Here is a tiny trained network, its code and every weight. The questions are about switching its units off for an input and a class, where a switched-off unit gives its printed mean instead of its output.

import numpy as np


def w(rows, s, z=0):
    codes = np.array(rows[::2]) - 128.0
    scale = np.full(codes.shape[1], s)
    scale[-1] = z or s
    return codes * scale


def f(y):
    return y / 2 * (1 + np.tanh(0.7978845608 * (y + 0.044715 * y**3)))


def log_softmax(a):
    a = a - a.max(-1, keepdims=True)
    return a - np.log(np.exp(a).sum(-1, keepdims=True))


def net(x, mask):
    res = np.array(x, float).reshape(1, 7) / 4 @ E
    y = f(res @ A[0][:, :-1].T + A[0][:, -1])
    res = res + np.where(mask, y, B[0][:, -1]) @ B[0][:, :-1]
    return log_softmax(res[-1] @ U[:, :-1].T + U[:, -1])


A, B = {}, {}
E = w([
[119,199,66,1,129],'x0',
[21,152,179,112,174],'x1',
[103,209,78,193,168],'x2',
[128,126,130,128,136],'x3',
[132,125,127,127,136],'x4',
[48,110,28,168,20],'x5',
[125,125,125,129,128],'x6',
],0.0066)
A[0] = w([
[229,116,36,118,114,13],'n1',
[160,1,134,44,116,76],'n2',
[249,141,100,160,93,1],'n3',
[225,194,203,107,211,228],'n4',
[166,230,48,215,207,75],'n5',
[144,178,60,22,135,1],'n6',
],0.0093,0.003)
B[0] = w([
[77,129,110,95,175,166],'n1',
[175,219,153,116,97,192],'n2',
[8,100,184,142,113,161],'n3',
[125,140,54,153,143,254],'n4',
[186,170,186,76,83,189],'n5',
[144,82,182,232,138,192],'n6',
],0.018,0.0072)
U = w([
[131,127,104,126,115,254],'0',
[165,76,182,208,141,69],'1',
[166,169,143,56,99,54],'2',
[8,157,153,68,209,68],'3',
[118,124,21,125,96,109],'4',
[142,109,90,115,109,180],'5',
],0.014,0.0063)

Each question gives the input, the list of numbers given to net, and the class t.
The units are the neurons (one row each of A and B). Each row of codes is followed by its name. A weight is (code - 128) times the scale printed after its matrix; where a second scale follows, it is the last column's (A, B and U).
mask holds one flag per neuron, in row order. A switched-off neuron (its flag False) gives its mean, the last column of its row in B, instead of its output. The means were averaged over made-up inputs and are rounded, as every weight is.
A unit's drop is (log p(t) with every unit on - log p(t) with that unit switched off) / (log p(t) with every unit on - log p(t) with every unit switched off).
The circuit of an input: a set's keep is (log p(t) with only the set's units on - log p(t) with every unit switched off) / (log p(t) with every unit on - log p(t) with every unit switched off). Starting from all 6 units, units are removed one at a time, each time the one whose removal leaves the highest keep (on an exact tie, the one counted first), for as long as the keep stays at least 0.8.
circuit, biggest first: the units of the circuit, biggest drop first
most important unit: the unit with the biggest drop
k most important neurons: the k neurons with the biggest drops, biggest first
drop of u: that unit's drop, to one decimal
input [2,-8,5,6,3,3,-4], class 3: circuit, biggest first -> n1, n3
input [-5,-8,-6,-4,3,-7,0], class 3: circuit, biggest first -> n3, n6
input [-4,0,-4,5,-2,-6,7], class 4: 2 most important neurons -> n4, n6
input [-3,-6,7,5,0,1,-4], class 2: 2 most important neurons -> n5, n6
input [-3,-1,-7,-4,-6,3,7], class 2: most important unit -> n2
input [1,-5,-7,-3,-6,7,-4], class 2: 3 most important neurons -> n2, n4, n6
input [2,1,-6,4,-1,-8,-5], class 4: 2 most important neurons -> n4, n5
input [0,5,-6,-2,3,2,2], class 2: circuit, biggest first -> n4, n6, n3
input [-3,2,7,-8,0,-8,3], class 4: 3 most important neurons -> n4, n2, n6
input [-1,-7,-6,-6,4,-5,3], class 3: circuit, biggest first -> n3, n1
input [7,-1,6,-7,-5,7,-4], class 1: 3 most important neurons -> n6, n4, n2
input [-6,-7,-3,5,5,-6,0], class 3: circuit, biggest first -> n3, n6
input [-4,1,-7,-6,6,4,3], class 2: circuit, biggest first -> n2, n6
input [4,-7,-4,-5,1,-1,-6], class 3: most important unit -> n1
input [-4,-3,5,-6,6,-6,5], class 0: 4 most important neurons -> n4, n5, n6, n2
input [6,-8,4,-1,-7,-5,5], class 3: 2 most important neurons -> n1, n3
input [8,-3,7,6,5,-6,5], class 1: 2 most important neurons -> n6, n2
input [-2,0,-6,3,3,-5,7], class 2: 2 most important neurons -> n2, n6
input [3,-6,5,1,5,-5,-8], class 3: 3 most important neurons -> n3, n1, n2
input [6,5,3,-8,4,-6,-4], class 5: most important unit -> n4
input [6,-3,-2,-5,2,4,0], class 1: 2 most important neurons -> n6, n4
input [-2,5,2,1,-5,-6,-6], class 4: circuit, biggest first -> n4, n3
input [2,-4,-8,6,-4,5,4], class 2: 2 most important neurons -> n2, n4
input [3,5,5,1,-5,-7,2], class 4: drop of n5 -> -0.1
input [5,7,-4,-6,7,-2,-3], class 0: drop of n1 -> 0.4
input [0,-1,7,7,-1,4,8], class 2: drop of n5 -> 0.6
